Below are the code and all the weights of a small trained network. Each question names an input and a target symbol and asks about switching units off, where a switched-off unit gives its printed mean instead of its output.

import numpy as np


def w(rows, s, z=0):
    codes = np.array(rows[::2]) - 128.0
    scale = np.full(codes.shape[1], s)
    scale[-1] = z or s
    return codes * scale


def f(y):
    return np.maximum(y, 0)


def softmax(a):
    e = np.exp(a - a.max(-1, keepdims=True))
    return e / e.sum(-1, keepdims=True)


def log_softmax(a):
    a = a - a.max(-1, keepdims=True)
    return a - np.log(np.exp(a).sum(-1, keepdims=True))


def net(x, mask):
    ids = ['αβγδζθλμξπτφω'.index(c) for c in x.split()]
    T = len(ids)
    res = E[ids] + P[:T]
    r = res
    for j in range(3):
        rows = slice(3 * j, 3 * j + 3)
        q, k, v = (r @ M[0][rows].T for M in (Q, K, V))
        z = softmax(np.where(np.tri(T) > 0, q @ k.T / 3**0.5, -1e9)) @ v
        o = O[0][rows]
        res = res + np.where(mask[j], z, o[:, -1]) @ o[:, :-1]
    y = f(res @ A[0][:, :-1].T + A[0][:, -1])
    res = res + np.where(mask[3:19], y, B[0][:, -1]) @ B[0][:, :-1]
    return log_softmax(res[-1] @ U[:, :-1].T + U[:, -1])


Q, K, V, O, A, B = {}, {}, {}, {}, {}, {}
E = w([
[214,89,92],'α',
[99,231,44],'β',
[30,109,50],'γ',
[207,173,160],'δ',
[168,101,39],'ζ',
[131,81,131],'θ',
[97,50,66],'λ',
[130,228,216],'μ',
[155,149,127],'ξ',
[179,127,185],'π',
[103,156,205],'τ',
[90,132,226],'φ',
[1,69,126],'ω',
],0.0075)
P = w([
[95,71,158],'0',
[115,74,170],'1',
[69,158,205],'2',
[51,185,215],'3',
[26,206,209],'4',
[41,215,202],'5',
[53,233,205],'6',
[63,248,221],'7',
[60,240,186],'8',
],0.0014)
Q[0] = w([
[6,50,150],'head 0',
[1,55,153],'head 0',
[222,202,90],'head 0',
[29,155,204],'head 1',
[72,208,66],'head 1',
[8,193,175],'head 1',
[169,129,240],'head 2',
[116,202,244],'head 2',
[209,132,229],'head 2',
],0.008)
K[0] = w([
[19,184,48],'head 0',
[1,201,46],'head 0',
[208,64,201],'head 0',
[34,207,199],'head 1',
[110,79,229],'head 1',
[16,190,236],'head 1',
[196,222,214],'head 2',
[83,245,209],'head 2',
[207,208,188],'head 2',
],0.0079)
V[0] = w([
[136,252,68],'head 0',
[26,90,137],'head 0',
[82,255,143],'head 0',
[218,57,54],'head 1',
[132,26,212],'head 1',
[57,234,169],'head 1',
[201,128,241],'head 2',
[173,98,248],'head 2',
[92,226,166],'head 2',
],0.0064)
O[0] = w([
[69,254,75,111],'head 0',
[44,78,137,252],'head 0',
[40,214,114,136],'head 0',
[204,126,24,70],'head 1',
[197,19,179,141],'head 1',
[48,168,206,161],'head 1',
[229,124,181,19],'head 2',
[245,95,189,57],'head 2',
[101,179,197,117],'head 2',
],0.0066,0.0013)
A[0] = w([
[49,79,128,82],'neuron 0',
[161,22,96,97],'neuron 1',
[128,59,78,195],'neuron 2',
[114,1,159,70],'neuron 3',
[117,135,100,204],'neuron 4',
[195,83,195,89],'neuron 5',
[74,166,80,142],'neuron 6',
[213,53,197,87],'neuron 7',
[183,119,82,236],'neuron 8',
[192,191,199,120],'neuron 9',
[129,166,98,243],'neuron 10',
[206,100,76,254],'neuron 11',
[71,86,41,28],'neuron 12',
[221,142,116,141],'neuron 13',
[186,130,182,99],'neuron 14',
[110,142,95,211],'neuron 15',
],0.0083,0.0049)
B[0] = w([
[131,228,165,192],'neuron 0',
[68,7,137,185],'neuron 1',
[59,147,57,238],'neuron 2',
[12,31,250,181],'neuron 3',
[82,94,113,225],'neuron 4',
[194,130,236,159],'neuron 5',
[189,98,186,226],'neuron 6',
[230,60,244,171],'neuron 7',
[189,104,58,216],'neuron 8',
[89,238,93,167],'neuron 9',
[178,72,86,253],'neuron 10',
[160,150,22,235],'neuron 11',
[70,254,75,179],'neuron 12',
[225,186,43,154],'neuron 13',
[174,194,158,149],'neuron 14',
[84,87,138,240],'neuron 15',
],0.0073,0.0044)
U = w([
[225,203,98,125],'α',
[49,215,68,200],'β',
[14,87,204,34],'γ',
[120,166,109,74],'δ',
[202,106,68,35],'ζ',
[145,161,90,254],'θ',
[134,157,22,114],'λ',
[132,233,180,98],'μ',
[218,123,174,101],'ξ',
[51,32,75,47],'π',
[131,105,254,81],'τ',
[135,138,205,125],'φ',
[145,22,169,249],'ω',
],0.0066,0.0046)

Each question gives the input, a string of symbols that net reads in full, and the target symbol t.
The units are the heads (3 rows each of Q, K, V and O) and the neurons (one row each of A and B). Each row of codes is followed by its name. A weight is (code - 128) times the scale printed after its matrix; where a second scale follows, it is the last column's (O, A, B and U).
mask holds one flag per unit, heads first, then neurons. A switched-off unit (its flag False) gives its mean, the last column of its rows in O or B, instead of its output. The means were averaged over made-up inputs and are rounded, as every weight is.
A unit's drop is (log p(t) with every unit on - log p(t) with that unit switched off) / (log p(t) with every unit on - log p(t) with every unit switched off).
The circuit of an input: a set's keep is (log p(t) with only the set's units on - log p(t) with every unit switched off) / (log p(t) with every unit on - log p(t) with every unit switched off). Starting from the 12 units with the biggest drops (on a tie, the unit counted first), units are removed one at a time, each time the one whose removal leaves the highest keep (on an exact tie, the one counted first), for as long as the keep stays at least 0.8.
units of the circuit, in order: the units of the circuit, biggest drop first
k most important neurons: the k neurons with the biggest drops, biggest first
which heads matter: for each layer, one digit per head in row order, 1 if its drop is at least 0.15 and else 0, layers parted by /
drop of u: that unit's drop, to one decimal
input β β α β β γ, target β: which heads matter => 101
input θ θ δ λ λ, target π: which heads matter => 110
input θ φ ζ θ ω, target γ: which heads matter => 110
input γ λ θ β λ, target β: units of the circuit, in order => head 2; neuron 12; head 0; neuron 0
input θ θ λ, target π: 2 most important neurons => neuron 1; neuron 2
input θ λ π λ θ ω φ, target τ: which heads matter => 111
input θ μ φ, target τ: which heads matter => 011
input γ ζ ζ, target λ: which heads matter => 010
input φ θ π π, target ξ: which heads matter => 001
input θ π λ λ δ ω, target γ: which heads matter => 100
input π μ θ δ, target α: 2 most important neurons => neuron 13; neuron 9
input θ θ π, target ξ: 2 most important neurons => neuron 7; neuron 5
input φ λ θ θ, target ω: drop of head 0 => 0.4
input δ λ α, target ζ: drop of neuron 0 => 0.0
input τ φ μ, target μ: drop of neuron 9 => 0.4
input λ θ θ, target ω: drop of head 2 => 0.1
